Below are the code and all the weights of a small trained network. Each question names an input and a target symbol and asks about switching units off, where a switched-off unit gives its printed mean instead of its output.

import numpy as np


def w(rows, s, z=0):
    codes = np.array(rows[::2]) - 128.0
    scale = np.full(codes.shape[1], s)
    scale[-1] = z or s
    return codes * scale


def softmax(a):
    e = np.exp(a - a.max(-1, keepdims=True))
    return e / e.sum(-1, keepdims=True)


def log_softmax(a):
    a = a - a.max(-1, keepdims=True)
    return a - np.log(np.exp(a).sum(-1, keepdims=True))


def net(x, mask):
    ids = ['αγεθξπστψ'.index(c) for c in x.split()]
    T = len(ids)
    res = E[ids] + P[:T]
    u = 0
    for l in range(3):
        r = res
        for j in range(3):
            rows = slice(3 * j, 3 * j + 3)
            q, k, v = (r @ M[l][rows].T for M in (Q, K, V))
            z = softmax(np.where(np.tri(T) > 0, q @ k.T / 3**0.5, -1e9)) @ v
            o = O[l][rows]
            res = res + np.where(mask[u + j], z, o[:, -1]) @ o[:, :-1]
        u += 3
    return log_softmax(res[-1] @ U[:, :-1].T + U[:, -1])


Q, K, V, O = {}, {}, {}, {}
E = w([
[41,141,142],'α',
[91,251,104],'γ',
[143,159,175],'ε',
[37,136,141],'θ',
[38,135,143],'ξ',
[162,139,121],'π',
[153,154,158],'σ',
[182,69,131],'τ',
[190,184,119],'ψ',
],0.017)
P = w([
[148,34,217],'0',
[164,82,103],'1',
[163,116,38],'2',
[177,134,4],'3',
[184,149,7],'4',
[184,146,57],'5',
[182,153,93],'6',
[181,151,129],'7',
],0.0044)
Q[0] = w([
[167,126,79],'0.h1',
[166,203,77],'0.h1',
[117,27,82],'0.h1',
[119,139,123],'0.h2',
[98,175,141],'0.h2',
[165,82,148],'0.h2',
[250,100,147],'0.h3',
[127,66,70],'0.h3',
[77,91,210],'0.h3',
],0.021)
K[0] = w([
[146,138,143],'0.h1',
[96,237,148],'0.h1',
[238,30,91],'0.h1',
[136,114,134],'0.h2',
[195,93,139],'0.h2',
[101,163,111],'0.h2',
[254,146,101],'0.h3',
[157,63,67],'0.h3',
[162,29,219],'0.h3',
],0.019)
V[0] = w([
[118,186,168],'0.h1',
[192,121,149],'0.h1',
[138,140,93],'0.h1',
[107,93,117],'0.h2',
[88,147,117],'0.h2',
[170,104,142],'0.h2',
[148,170,254],'0.h3',
[125,119,92],'0.h3',
[184,185,198],'0.h3',
],0.012)
O[0] = w([
[83,102,73,180],'0.h1',
[79,137,214,92],'0.h1',
[119,198,159,155],'0.h1',
[81,104,162,104],'0.h2',
[130,155,176,73],'0.h2',
[124,93,57,190],'0.h2',
[133,100,2,162],'0.h3',
[128,136,162,127],'0.h3',
[190,96,48,250],'0.h3',
],0.0086,0.0014)
Q[1] = w([
[98,150,163],'1.h1',
[121,162,141],'1.h1',
[108,112,151],'1.h1',
[253,150,155],'1.h2',
[100,64,204],'1.h2',
[117,202,137],'1.h2',
[52,118,149],'1.h3',
[57,86,155],'1.h3',
[37,123,182],'1.h3',
],0.018)
K[1] = w([
[104,138,96],'1.h1',
[120,161,122],'1.h1',
[105,113,80],'1.h1',
[230,208,110],'1.h2',
[194,84,248],'1.h2',
[111,193,181],'1.h2',
[190,61,138],'1.h3',
[229,65,92],'1.h3',
[225,37,75],'1.h3',
],0.014)
V[1] = w([
[136,116,99],'1.h1',
[65,95,81],'1.h1',
[84,129,151],'1.h1',
[141,121,129],'1.h2',
[71,254,110],'1.h2',
[70,76,140],'1.h2',
[129,157,145],'1.h3',
[93,133,118],'1.h3',
[163,113,130],'1.h3',
],0.012)
O[1] = w([
[118,177,165,168],'1.h1',
[141,254,142,171],'1.h1',
[148,106,78,87],'1.h1',
[133,136,145,124],'1.h2',
[122,19,13,255],'1.h2',
[93,188,114,40],'1.h2',
[119,95,124,90],'1.h3',
[102,142,157,173],'1.h3',
[159,123,91,99],'1.h3',
],0.0092,0.0031)
Q[2] = w([
[82,117,84],'2.h1',
[57,175,90],'2.h1',
[74,97,185],'2.h1',
[9,100,104],'2.h2',
[91,105,78],'2.h2',
[121,112,195],'2.h2',
[209,139,169],'2.h3',
[96,175,188],'2.h3',
[91,89,179],'2.h3',
],0.015)
K[2] = w([
[74,129,75],'2.h1',
[60,167,109],'2.h1',
[177,165,90],'2.h1',
[2,165,162],'2.h2',
[117,136,99],'2.h2',
[172,138,173],'2.h2',
[226,125,94],'2.h3',
[156,169,56],'2.h3',
[98,144,68],'2.h3',
],0.017)
V[2] = w([
[34,7,164],'2.h1',
[89,192,49],'2.h1',
[181,212,104],'2.h1',
[126,119,121],'2.h2',
[185,165,151],'2.h2',
[108,126,103],'2.h2',
[114,131,117],'2.h3',
[128,122,110],'2.h3',
[190,98,126],'2.h3',
],0.013)
O[2] = w([
[116,200,143,3],'2.h1',
[254,158,186,239],'2.h1',
[142,93,112,214],'2.h1',
[124,140,130,114],'2.h2',
[190,97,181,173],'2.h2',
[87,138,124,149],'2.h2',
[124,149,111,115],'2.h3',
[134,153,99,67],'2.h3',
[171,71,125,16],'2.h3',
],0.0086,0.0028)
U = w([
[99,212,167,255],'α',
[169,171,24,167],'γ',
[213,151,136,102],'ε',
[105,111,120,47],'θ',
[101,111,118,13],'ξ',
[90,83,231,255],'π',
[176,117,133,25],'σ',
[1,19,76,193],'τ',
[166,87,105,30],'ψ',
],0.0065,0.0045)

Each question gives the input, a string of symbols that net reads in full, and the target symbol t.
The units are the heads (3 rows each of Q, K, V and O). Each row of codes is followed by its name. A weight is (code - 128) times the scale printed after its matrix; where a second scale follows, it is the last column's (O and U).
mask holds one flag per head, layer by layer. A switched-off head (its flag False) gives its mean, the last column of its rows in O, instead of its output. The means were averaged over made-up inputs and are rounded, as every weight is.
A unit's drop is (log p(t) with every unit on - log p(t) with that unit switched off) / (log p(t) with every unit on - log p(t) with every unit switched off).
The circuit of an input: a set's keep is (log p(t) with only the set's units on - log p(t) with every unit switched off) / (log p(t) with every unit on - log p(t) with every unit switched off). Starting from all 9 units, units are removed one at a time, each time the one whose removal leaves the highest keep (on an exact tie, the one counted first), for as long as the keep stays at least 0.8.
circuit, biggest first: the units of the circuit, biggest drop first
unit that matters most: the unit with the biggest drop
heads that matter: for each layer, one digit per head in row order, 1 if its drop is at least 0.15 and else 0, layers parted by /
input ε τ ε ξ ξ θ α θ, target γ: circuit, biggest first : [1.h2; 2.h1; 1.h3; 2.h2]
input ψ α τ γ γ ξ τ θ, target α: unit that matters most : 2.h1
input γ τ α θ α π, target τ: circuit, biggest first : [1.h2; 0.h1; 2.h2]
input π ξ α ψ ξ τ, target τ: circuit, biggest first : [2.h1; 1.h2]
input σ γ τ π σ γ ξ, target α: heads that matter : 000 / 010 / 101
input α σ ψ α α τ γ τ, target π: heads that matter : 110 / 010 / 110
input γ τ γ θ θ ε, target γ: circuit, biggest first : [2.h1; 1.h2; 2.h2]
input γ ε α, target α: circuit, biggest first : [2.h1; 1.h2; 0.h3]
input τ τ γ γ α π α, target γ: heads that matter : 010 / 011 / 110
input π ε τ θ ε, target τ: circuit, biggest first : [2.h1; 0.h1; 1.h2]
input ψ σ α ψ, target ψ: circuit, biggest first : [1.h2; 0.h3; 2.h1; 2.h3]
input θ τ ε ψ, target τ: circuit, biggest first : [2.h1; 1.h2]
input ε τ τ σ, target τ: heads that matter : 100 / 000 / 100
input ξ σ τ ψ σ ψ, target τ: heads that matter : 000 / 000 / 100
input ψ α ε τ π, target τ: unit that matters most : 2.h1
input ψ ξ α ξ, target γ: circuit, biggest first : [1.h2; 1.h3; 2.h1; 2.h2]
input ψ τ ε π ψ τ γ ε, target γ: circuit, biggest first : [2.h1; 0.h1; 1.h2; 2.h2]
input τ σ ε τ τ τ γ π, target γ: heads that matter : 110 / 010 / 110
input α α α ε, target ε: heads that matter : 101 / 110 / 100
input ε γ τ τ α τ ε σ, target τ: unit that matters most : 1.h1
input σ ξ σ ε, target ε: heads that matter : 101 / 110 / 110
